Each row of numbers stands for one object and depends on some of the facts below. Use the named rows to name the rest.

How the objects are related:
flotrum: points at; lenu: refers to; dubrek: is directly followed by; sezus: belongs to class; pona: is of sort
birom | lenu lomaklil | dubrek relas | sezus 906 | pona 639
bradu | flotrum votri | lenu klovuk | dubrek bramir | sezus 607 | pona 242
bramir | flotrum kipa | dubrek fustobem | sezus 912 | pona 639
bratan | dubrek mibrul | pona 639
brato | flotrum granel | dubrek plele | sezus 607 | pona 242
bravok | sezus 912 | pona 639
bremifa | flotrum zigir | sezus 923 | pona 639
brifluve | lenu zonar | sezus 655 | pona 639
brugrul | lenu brifluve | pona 639
bruka | dubrek birom | sezus 655 | pona 639
brusal | dubrek skefli | sezus 912 | pona 242
dagel | flotrum pitra | dubrek veplon | pona 639
daler | dubrek gasum | sezus 923 | pona 242
datrum | lenu putrek | dubrek sodu | sezus 607 | pona 639
defim | flotrum lapem | lenu gudiror | dubrek flipozis | sezus 906 | pona 639
didrim | flotrum klafla | dubrek bravok | sezus 923 | pona 639
dise | flotrum tepok | dubrek sater | sezus 912 | pona 242
distegren | flotrum flikla | dubrek datrum | pona 639
dolaskes | dubrek pleflak | sezus 912 | pona 242
dotom | flotrum dronom | lenu voma | dubrek grikotu | sezus 906 | pona 639
dreguflol | dubrek skeflur | sezus 655 | pona 639
drepal | flotrum vilal | lenu grudim | dubrek petrus | pona 639
dribrar | flotrum gubul | lenu legebrel | dubrek vuba | sezus 906 | pona 639
drigrir | flotrum groziklu | dubrek gratro | pona 242
drimuk | flotrum gasum | lenu daler | dubrek bremifa | sezus 912 | pona 242
dronom | flotrum brifluve | dubrek suskal | sezus 906 | pona 639
drurun | flotrum nograk | dubrek mostan | sezus 655 | pona 639
dupo | sezus 923 | pona 639
fladri | dubrek sketun | sezus 655 | pona 639
flafo | lenu dise | dubrek pliflun | sezus 607 | pona 639
flanek | flotrum brato | pona 639
flebomom | dubrek bratan | sezus 655 | pona 639
fleles | flotrum vadrifes | lenu vubimin | dubrek loskul | pona 242
flestostun | flotrum skogra | dubrek pluskes | sezus 607 | pona 639
flikla | flotrum defim | lenu brusal | dubrek lidu | sezus 655 | pona 242
flilis | sezus 906 | pona 639
flipozis | lenu repulek | dubrek trero | sezus 912 | pona 639
fluflem | dubrek flestostun | sezus 607 | pona 639
flumos | flotrum fulokan | pona 639
foplim | flotrum grusotrar | lenu vanok | sezus 906 | pona 639
fulokan | flotrum pluskes | lenu zula | dubrek zistemi | sezus 655 | pona 639
fustobem | lenu datrum | sezus 607 | pona 639
gasum | dubrek noflisku | sezus 912 | pona 639
gobrim | flotrum vigruk | dubrek foplim | sezus 906 | pona 639
gograkul | dubrek nedastos | pona 639
grakas | flotrum distegren | lenu kuplon | sezus 655 | pona 242
grakul | flotrum birom | dubrek klukludrim | sezus 912 | pona 639
granel | sezus 906 | pona 639
gratro | dubrek tudrul | sezus 906 | pona 639
gremam | lenu bratan | sezus 655 | pona 639
grepes | lenu foplim | dubrek grusotrar | pona 639
grikotu | dubrek brusal | sezus 655 | pona 639
gritil | dubrek pledi | sezus 912 | pona 242
groziklu | lenu dupo | sezus 923 | pona 639
grudim | lenu pluskes | pona 242
gruflok | flotrum mibrul | lenu zikel | dubrek zomim | sezus 912 | pona 639
grurukir | dubrek nopludir | sezus 912 | pona 639
grusotrar | flotrum stemu | dubrek flebomom | pona 639
gubul | flotrum trero | lenu pleflak | pona 242
gudiror | dubrek bradu | sezus 923 | pona 639
kipa | sezus 607 | pona 242
kitrer | lenu tudrul | dubrek satru | pona 639
kladrem | flotrum kodi | sezus 912 | pona 639
klafla | flotrum kuplon | lenu flikla | pona 242
klekar | dubrek stipla | sezus 923 | pona 639
klino | lenu didrim | sezus 912 | pona 242
kliram | dubrek grakas | sezus 655 | pona 242
kliren | lenu pliflun | sezus 655 | pona 242
klovuk | lenu trero | dubrek sugak | pona 242
klukludrim | flotrum nedastos | lenu grepes | sezus 912 | pona 242
kodi | flotrum trutro | pona 639
kuguduk | lenu dotom | dubrek granel | pona 639
kuplon | flotrum klukludrim | lenu skozus | dubrek kliram | pona 639
lapem | flotrum zistemi | lenu dronom | dubrek brugrul | pona 639
legebrel | lenu peplik | dubrek klovuk | sezus 912 | pona 639
lepa | pona 639
lidal | flotrum zikel | dubrek drurun | pona 242
lidu | lenu traflus | pona 242
lomaklil | flotrum flipozis | lenu flestostun | dubrek dagel | sezus 906 | pona 639
loskul | lenu drurun | pona 242
mibrul | flotrum lidal | lenu kitrer | dubrek troflo | sezus 923 | pona 639
mostan | dubrek flilis | pona 242
nadris | flotrum nopludir | lenu nopludir | sezus 607 | pona 639
nadrule | dubrek pitra | sezus 912 | pona 242
nebrum | lenu flafo | sezus 912 | pona 639
nedastos | flotrum kliram | lenu kladrem | dubrek legebrel | pona 639
noflisku | flotrum skozus | lenu fleles | sezus 912 | pona 242
nograk | dubrek flikla | sezus 906 | pona 639
nopludir | lenu fulokan | sezus 655 | pona 639
nuflin | dubrek kuplon | pona 639
pekle | lenu zomim | dubrek gruflok | sezus 906 | pona 639
peplik | sezus 655 | pona 242
petrus | lenu kliren | dubrek lomaklil | sezus 912 | pona 242
pitra | dubrek dupo | sezus 912 | pona 639
pledi | dubrek daler | sezus 906 | pona 639
pleflak | flotrum klekar | lenu flebomom | dubrek nograk | sezus 906 | pona 242
plele | lenu dribrar | sezus 906 | pona 639
pliflun | lenu skogra | sezus 912 | pona 242
plukel | dubrek nuflin | pona 639
pluskes | flotrum grurukir | lenu grakas | sezus 655 | pona 639
putrek | flotrum lomaklil | lenu gruflok | dubrek defim | sezus 906 | pona 639
relas | dubrek kliren | sezus 906 | pona 242
repulek | lenu stano | pona 639
rogroral | flotrum fluflem | sezus 906 | pona 639
sater | lenu mibrul | sezus 655 | pona 639
satru | flotrum bravok | dubrek klekar | pona 639
skefli | flotrum gratro | dubrek drimuk | sezus 906 | pona 639
skeflur | flotrum dreguflol | sezus 655 | pona 242
sketun | flotrum bruka | sezus 655 | pona 639
skiflin | lenu lapem | dubrek peplik | sezus 906 | pona 639
skogra | dubrek stano | sezus 906 | pona 639
skozus | flotrum dagel | dubrek lapem | pona 242
sodu | flotrum suskal | lenu dagel | dubrek vasos | pona 639
stano | flotrum stedros | dubrek nadris | sezus 906 | pona 242
stedros | flotrum kuguduk | lenu gasum | pona 639
stemu | flotrum tudrul | lenu distegren | dubrek fladri | sezus 912 | pona 242
stipla | flotrum rogroral | dubrek kuguduk | pona 639
sugak | flotrum flebomom | lenu gubul | sezus 906 | pona 242
suskal | flotrum zomim | lenu gremam | dubrek dreguflol | sezus 655 | pona 242
tepok | dubrek kipa | sezus 923 | pona 242
traflus | flotrum flafo | dubrek gremam | sezus 906 | pona 242
trero | flotrum vuba | lenu klino | dubrek brato | sezus 607 | pona 639
troflo | pona 639
trunas | lenu drepal | dubrek lidal | pona 242
trutro | lenu suskal | dubrek skozus | sezus 923 | pona 639
tudrul | flotrum dupo | lenu rogroral | dubrek kodi | sezus 906 | pona 242
vadrifes | flotrum bradu | lenu vuba | pona 639
vanok | dubrek drepal | sezus 655 | pona 242
vasos | lenu relas | dubrek rogroral | pona 242
veplon | lenu stedros | dubrek zeste | sezus 912 | pona 639
vigruk | flotrum pleflak | dubrek zula | sezus 912 | pona 639
vilal | pona 639
voma | flotrum dribrar | lenu bradu | pona 242
votri | flotrum sugak | dubrek pekle | sezus 912 | pona 242
vuba | flotrum flanek | lenu loskul | dubrek grurukir | sezus 607 | pona 639
vubimin | flotrum noflisku | lenu nadrule | pona 639
vuzus | lenu grakul | sezus 906 | pona 639
zeste | dubrek dise | sezus 923 | pona 639
zigir | flotrum legebrel | pona 639
zikel | flotrum sater | dubrek gudiror | sezus 906 | pona 639
zistemi | flotrum grudim | lenu pekle | dubrek flanek | pona 242
zomim | flotrum trunas | lenu flilis | dubrek groziklu | sezus 655 | pona 639
zonar | flotrum brugrul | lenu petrus | sezus 655 | pona 639
zula | lenu vadrifes | sezus 906 | pona 639

Known rows:
[ 19  -1  34   2  -1  -7 -16  -5 -13   5   4 -16  -5   1 -28 -21  -8  22
  11  -9  -7   2 -22  24   2 -19]: gubul
[ 30   1  43  20  -6   1 -21  -8  21  14   3 -39   1 -17 -24 -17  -3   5
   6 -18  -1   3 -23  23  21 -21]: trero
[ 21   4  20   5  -3  14 -16 -17  -5   0   0 -28  13 -19 -30 -27  -4  23
   7 -23   1  10 -20  27  19 -31]: brato
[ 18  13  17   1  14  17  -9 -12   2  14   3 -42   1  -4 -43   1 -11   4
   5  -5  -4 -22 -23  36   6 -24]: klovuk
[ 24  11  14   1 -46  15 -17  28  -9   0 -13 -32  -4 -26 -28 -18 -16  -1
  -1 -20 -15  -5  -5  29   3 -27]: defim
[ 29  22  -7  -9   0  17 -22   1  -7  18 -10 -48 -17 -19 -29 -50 -32  34
 -19 -12   9  14 -31  28  11 -25]: flikla
[ 18   3  29 -19  -3   3   8  14   0   8  -4 -36  -3   0 -35   4 -27  23
  15   8  -8 -14 -14  28   1 -23]: gudiror
[ 26  13  27 -21  -2  -2 -13 -15  -2   4 -10 -46   7 -23 -34  -6 -17  25
  22 -11 -14   1 -21  32  11 -28]: dagel
[ 18  16   4  -4  13  22  15  18   4  36   0 -32 -17   3 -30 -32 -36  32
 -13   3  16  20 -11  25   8 -14]: vanok
[ 24   6  26 -26  -2  -4 -22 -24  -3  -7  -6 -47  12 -25 -31  -6 -15  27
  19 -11  -7  -7 -29  36  12 -33]: bremifa
[ 15  10  11  -7  -4   8 -18 -18 -10  -1   0 -34  11 -21 -29 -17  -8  18
   2 -20  -4   0 -17  35   7 -34]: drimuk
[ 25  19  -2  -9  11  12 -15 -17   1  19  -5 -47  -5 -22 -28 -45 -25  38
 -11 -13  14  21 -28  32  18 -27]: grakas
[ 20  18  12 -15   1   4  -8   5  18  23  -3 -42 -15 -20 -22 -38 -28  33
 -12   0  12  29 -16  32  13 -17]: zonar
[ 21   4  17 -25  -3  15 -15 -17   3  -5 -11 -50  14 -17 -38   0  -8  28
  22  -2   4 -14 -18  36  20 -32]: troflo
[  8  15  13  -8  -6  -4   4  -2 -10  12   9 -22   3 -16 -24 -12 -19  10
  -5 -14 -12   6  -2  39  -9 -30]: klukludrim
[ 15   3  26 -14 -13   3   7  21  -1  13  -6 -26  -7   5 -30   1 -27  13
   7   7  -4  -8  -1  32  -1 -20]: kitrer
[ 19  13   8 -13   3  17   4  12  20  24  -4 -38 -15  -8 -24 -30 -32  33
 -12  10  23  17  -9  34  17 -17]: fladri
[ 20  11  10 -15   3  16   4  14  20  27  -3 -40 -15  -7 -24 -29 -33  32
 -12  10  21  20  -7  32  18 -20]: gremam
[ 27  15   9 -27  -5   6   2   3   5  14 -10 -31  -4 -15 -25 -46 -40  55
   1  -1   8  38 -12  24  17 -22]: drurun
[ 19  12   7 -16   4  18   0   7  22  24  -6 -43 -11 -12 -27 -28 -31  33
 -10   8  23  17 -10  32  18 -22]: dreguflol
[ 17  10  10  -8 -15   2 -16  10 -23   6  -3 -27 -10  -8 -29 -18 -23  12
  -8 -12 -11 -11 -17  35  -9 -27]: zistemi

Which object is each row?
No name comes twice in this set of rows, the named rows included.
[ 10  -7  14 -15 -28  -5  -1  10 -13   1  -6 -39   3 -29 -11 -20  -8  27
   5 -18  10  13   5  31  12 -28]  nadris
[ 18  13  43  -1   1 -14   2  14   5  28   4 -45 -14  -9 -28   7 -27   2
   3  -6 -22  -8 -22  32  -8 -18]  didrim
[ 19   4  12  -8 -20  27 -12 -14   8 -11  -9 -41  21 -26 -36  -2   8  12
  20 -15   7  -6  -2  34  24 -37]  plele
[ 23   2  19  -4 -16  30 -10 -14   8  -8 -11 -43  23 -25 -40  -3   6  18
  26 -15   3  -3  -6  30  29 -33]  granel
[ 13   8  11  -5   0  20   6   2  -8   7  -2 -29   6  -5 -34  -9 -13  18
   3  -5   0  -8 -10  30   6 -27]  petrus
[ 25  -4  41  -6  -9 -12 -20  -4  -1   5  -2 -24  -4  -7 -25 -14 -14  23
  14  -5  -5  -1 -18  29   8 -21]  flanek
[ 12  -5  17 -10 -34  19  16  24 -11   0 -12 -25   9 -13 -28  -7  -9  23
  20  -9   1   8  16  27  11 -27]  zula
[ 21  10  26 -12 -13   0  -5   3   1   7  -3 -36   2 -21 -26 -11 -18  18
   8 -11 -11   7 -10  31   7 -27]  gruflok
[ 25  15  24 -17   0  21 -26 -20  23  -2  -1 -33   7  -9 -45   2 -17   6
   5   7  -1 -20 -19  44   7 -35]  kuguduk
[ 20  15  22  12 -17  12   9  10 -15  15  -3 -22   7 -13 -33 -15  -9   8
  12 -27 -22  13  -2  24   2 -25]  stano

The same objects again, as new rows of numbers:
Known rows:
[  1   4   7 -13 -28  -6  -3   0  -1  12  -7  12  10 -11  -2]: daler
[  0   5   2   2   1  14  -3   0 -20 -18   9 -32  -4 -11 -18]: traflus
[ -4  -5   4  -5  21  -2  -1   9 -11  -2   0  12  -8  22 -32]: sugak
[  3  -5  -2  -6 -50  -5  -3  -8  -9  12   4  11   7 -22   6]: tepok
[  5   5  -4  10 -32  14   8  -5  -1   8 -12  10 -13 -29  26]: dolaskes
[  4  -1   0   8 -24  11   8  -1   3  12 -14  21 -14 -23  17]: klukludrim
[  2  10   6   4 -17   3   7   0   5  20 -16  18 -14 -13  22]: brusal
[ -2   2   6  -3   9   2  -1   3 -19  -4   6 -13  -5   8 -16]: relas
[  4  -9   3   5 -43 -17  -1   4 -14   7  -4  -3   3  10 -10]: grudim
[  6  -1   4   5  -1  -2   5  -5   2  -9  -6  -5  18  15 -13]: vadrifes
[  3   8   6   8  19   8   6   3  23   1 -17  14  -6 -19  23]: gruflok
[  2  -6  -4   6 -23 -13   0  -3   2   2   1  -6   7  15   1]: vilal
[ -2  -2   6 -15   7 -17  -4   7  17  10  -5  24  12   3  -1]: mibrul
[ -5  -7   7  -5  38 -12   3   0 -19   5  10  -1   3   0  15]: flebomom
[  2  -2  -1   6  -3  -8  10   0  10  20 -11  24  -8  -4  31]: legebrel
[  0  -2   4  -5   2 -10  -2   5  19   9  -8  25   3  11   0]: fustobem
[ -5  -5   0  -2  34   5   0  -2 -11  -6  10  -3   2 -15   8]: grikotu
[  2   2  -1   6  -4   0  -6   3  10 -15  -5 -17   9   5  -9]: vubimin
[  2  -3  -3   5 -16  -7  -4  -1   5  -4  -2 -12   8   9  -5]: stedros
[  0  -7  -7   5  18  17 -12   4  -7 -26  12 -43  -9  -7   1]: dotom
[  4  13  -4  -8 -23  28   0 -27  15   3   8  16   8  11  17]: vuba

Rows to name:
No name comes twice in this set of rows, the named rows included.
[ -4   3   3   0  43   4  -2   6   2 -18   6 -14  -1  13 -18]  skefli
[ -6  -6   9 -10  21  -8   0   2 -23  13   2  22  -7   2  -4]  kliram
[  0   3  -4  -2 -29 -12 -11  12   4   9   1  -5 -11  11 -10]  klovuk
[ -9  15 -20 -11 -22  -5 -12  -8  25  16   0   6  -7  18  20]  trero
[-7 -3  7 -6 48 -2 -1  2 -5  0  4  9  0  0  3]  zomim
[  2  -3   0   6 -32  -1  -4   2  -1   0  -4  -3   1   5 -18]  klafla
[  3  -2  -1  -3 -42  -3   1  -4  -7  15  -2  11  -1 -10   7]  kipa
[-11   8 -34 -10   0  19   1 -21 -11 -26   5 -32  -3  14   3]  dribrar
[ -1  -1  -1   1  -5   7  -1   0 -23  -9   8 -15  -5   1 -21]  pleflak
[  3  -2  -5   2 -19  -4   0  -1  13   1  -2   3   6 -12  10]  datrum
[ -4  -9  -3   0  17   5   2  -7 -22   1  13  -8   3 -15  13]  bruka
[ -3   9   1  12 -27  -7  -3   5   5  22 -18  22 -18 -19  24]  klino
[ -6  12 -21 -10 -49   7  -7 -19   0  -8 -10  -6  -5  26  -6]  gubul
[  5   2  -5  11  -7  10   9  -5   9   3  -8   9  -4 -26  34]  vigruk

